Each row is followed by its class number.
[ 1.35 -2.31  0.82 -1.14 -1.02  2.77 -1.13  0.19 -2.10  1.95  0.42 -1.02
 -0.75  0.26  0.16 -1.20 -0.17 -0.62 -2.26  0.48  3.41 -0.01]  0
[-0.28 -2.80  1.56 -1.01  0.62 -1.23  0.30  0.13  0.39  0.38 -0.20  1.52
 -2.06  2.41  2.63  2.93  0.51 -1.79 -2.44 -0.35 -3.37 -1.90]  2
[ 0.43  1.29  2.71 -2.41 -0.50  2.55 -0.22 -0.75 -2.38  0.08  1.50 -1.48
 -1.97 -2.35  1.25  0.05 -1.08 -0.15 -0.62 -0.37 -0.88  3.20]  0
[-0.03  2.19 -0.56 -1.73 -0.15 -0.36 -3.84 -1.20  2.06  0.20  1.97 -0.78
 -1.03 -3.87  0.18  0.34  1.04  0.14  0.87 -0.75 -1.45  6.65]  1
[-0.76  1.50 -2.36 -1.99 -0.35  0.87 -3.05  0.07  1.87  0.26  1.24 -0.48
 -0.23 -2.53 -0.12  0.59  1.12  0.68  0.47 -0.32  1.61  3.27]  1
[ 0.75  1.52  0.10 -2.79 -0.78  0.32 -3.69 -1.00  0.42 -2.14  1.77 -0.96
 -1.10 -3.62  0.15  0.39 -0.33  0.05 -0.08 -0.06 -0.42  5.20]  1
[-0.22  2.56  0.35 -0.04 -0.30  0.48 -2.38 -0.25  0.27  1.14  1.35 -0.03
 -2.17 -1.67  0.81 -0.07 -0.08 -0.66 -1.49  0.27 -2.03  2.26]  0
[-0.07  0.77 -0.14 -0.92 -0.50  0.84 -2.10 -0.02 -1.81 -2.21  2.59 -0.83
 -2.05 -1.92  0.35  0.67  2.26  0.09 -0.71 -0.44  1.69  1.95]  0
[ 1.44  1.37 -0.19 -0.31 -0.46  1.54 -0.75  0.59 -0.71  0.38  0.10 -1.18
 -0.62 -1.82 -0.35 -1.35  0.88  0.01 -1.52 -0.86 -0.98  3.86]  0
[ 0.07 -0.97  2.07  0.64 -0.50 -0.87  2.18 -1.00 -1.38 -0.13 -0.41  4.30
 -2.87  2.21  1.22 -2.11 -0.02 -1.72 -2.62 -0.91 -1.81 -4.39]  2
[ 1.19  0.70 -0.25 -4.24  0.06  0.78 -1.24 -0.97  2.26 -1.60  0.13 -0.20
 -3.97 -3.02  0.66 -0.01 -1.18  0.29 -0.66 -0.01 -0.84  2.27]  0
[ 1.36  1.06  0.15 -1.49 -0.41 -0.32 -2.13 -0.43 -1.24 -0.14  0.86 -0.67
 -0.43 -1.64  0.75  0.17  0.77 -0.59 -0.61  0.43  0.91  2.30]  0
[-0.09 -0.44 -0.18 -1.99  0.42  0.26 -3.11  0.38  0.16 -1.09 -0.09 -1.61
 -0.21 -0.87  1.26  0.31  1.50  0.63  0.09  0.28  1.69  3.31]  0
[ 1.66  0.63  0.58 -1.58 -1.03  1.20 -1.34 -1.73 -3.29  0.82 -1.22 -3.09
  3.02 -2.29 -0.28 -1.71  0.16 -0.82 -1.15  0.84  0.53  0.81]  0
[ 1.31  1.83  0.59 -0.24 -0.73  1.56 -2.33 -0.33 -2.62  0.27 -0.09 -1.22
 -0.26 -1.25  0.06 -0.26 -0.90 -1.87 -1.74 -0.02 -1.13  2.76]  0
[ 2.30  0.12  0.61 -1.74 -0.88  0.54 -1.13 -0.27 -2.28 -0.56  0.22 -0.80
 -1.39 -1.03  0.62 -0.33  0.42  1.44 -1.18 -0.01  3.58 -0.03]  0
[ 0.38  0.38  0.67 -1.39 -0.36  0.14 -2.47 -0.09 -3.23 -0.96  0.27 -0.94
 -0.78 -1.73 -0.11 -0.99  0.87  0.52 -2.22  0.63  4.53  1.87]  0
[ 0.89 -1.67 -0.01  0.77 -1.44  0.53 -0.30 -0.73  1.64 -1.08 -0.78  3.15
 -2.12  6.65  2.00  0.99 -0.62  0.79 -1.97  0.44 -1.01 -5.13]  2
[ 0.96  0.87  0.77 -2.19 -1.31  2.21 -0.99  6.65 -2.59  0.44 -0.05 -1.96
  0.17 -0.19  0.63 -2.01  0.43  0.44 -1.55  0.18  2.58  1.59]  0
[ 1.70  1.93 -0.05 -0.61  0.10  0.36 -2.11  0.50  2.27  0.07  0.24 -0.33
  0.67  0.17  1.11  0.66  0.03 -2.00 -0.17  0.04 -1.80  3.59]  1
[ 0.62 -0.53  0.68 -0.11  0.23 -1.35 -0.22  0.02  1.30 -1.44 -0.36  2.05
 -1.55  4.12  2.30  0.15 -1.67  1.66 -1.49  0.00 -1.52 -3.50]  2
[ 0.19  0.01  0.73  0.56  1.28 -0.78 -0.55 -0.68  1.33 -1.21 -0.63  1.98
 -2.53  3.09  3.05  2.41 -0.93  0.86 -1.21  1.16 -1.87 -2.68]  2
[ 0.39 -0.05  0.99 -0.14  0.36 -1.31 -0.23 -0.19  1.82 -1.25 -1.75  2.73
 -1.53  3.87  1.56  1.11  1.09  0.39 -2.32  0.18 -0.66 -2.27]  2
[-0.21  1.29  0.68  0.84 -1.19  0.71 -2.22  1.49 -0.10  0.17 -0.98 -0.94
 -1.08 -2.62  0.42  0.63  0.04  0.82 -0.86  0.13 -0.36  3.52]  0
[ 0.94  1.07  0.76 -0.81 -0.56  0.58 -2.82 -0.30  1.72  0.98  0.78 -0.59
  1.40  0.28 -0.79 -0.49 -0.67 -0.03  1.12  0.00 -1.36  2.55]  1
[ 0.52  1.04 -0.61 -1.10 -0.76 -0.30 -0.56 -0.50  0.35 -1.23  0.52  0.35
 -0.10 -2.12 -0.21 -0.23  0.92 -0.26  0.22  0.01 -0.52  4.88]  0
[ 0.03  2.21 -0.04 -0.49  0.20  0.94 -3.42  0.14  2.06 -0.08  2.01  0.14
  0.86 -0.55  0.64  0.54 -0.43 -0.22  1.54 -0.72 -1.22  4.14]  1
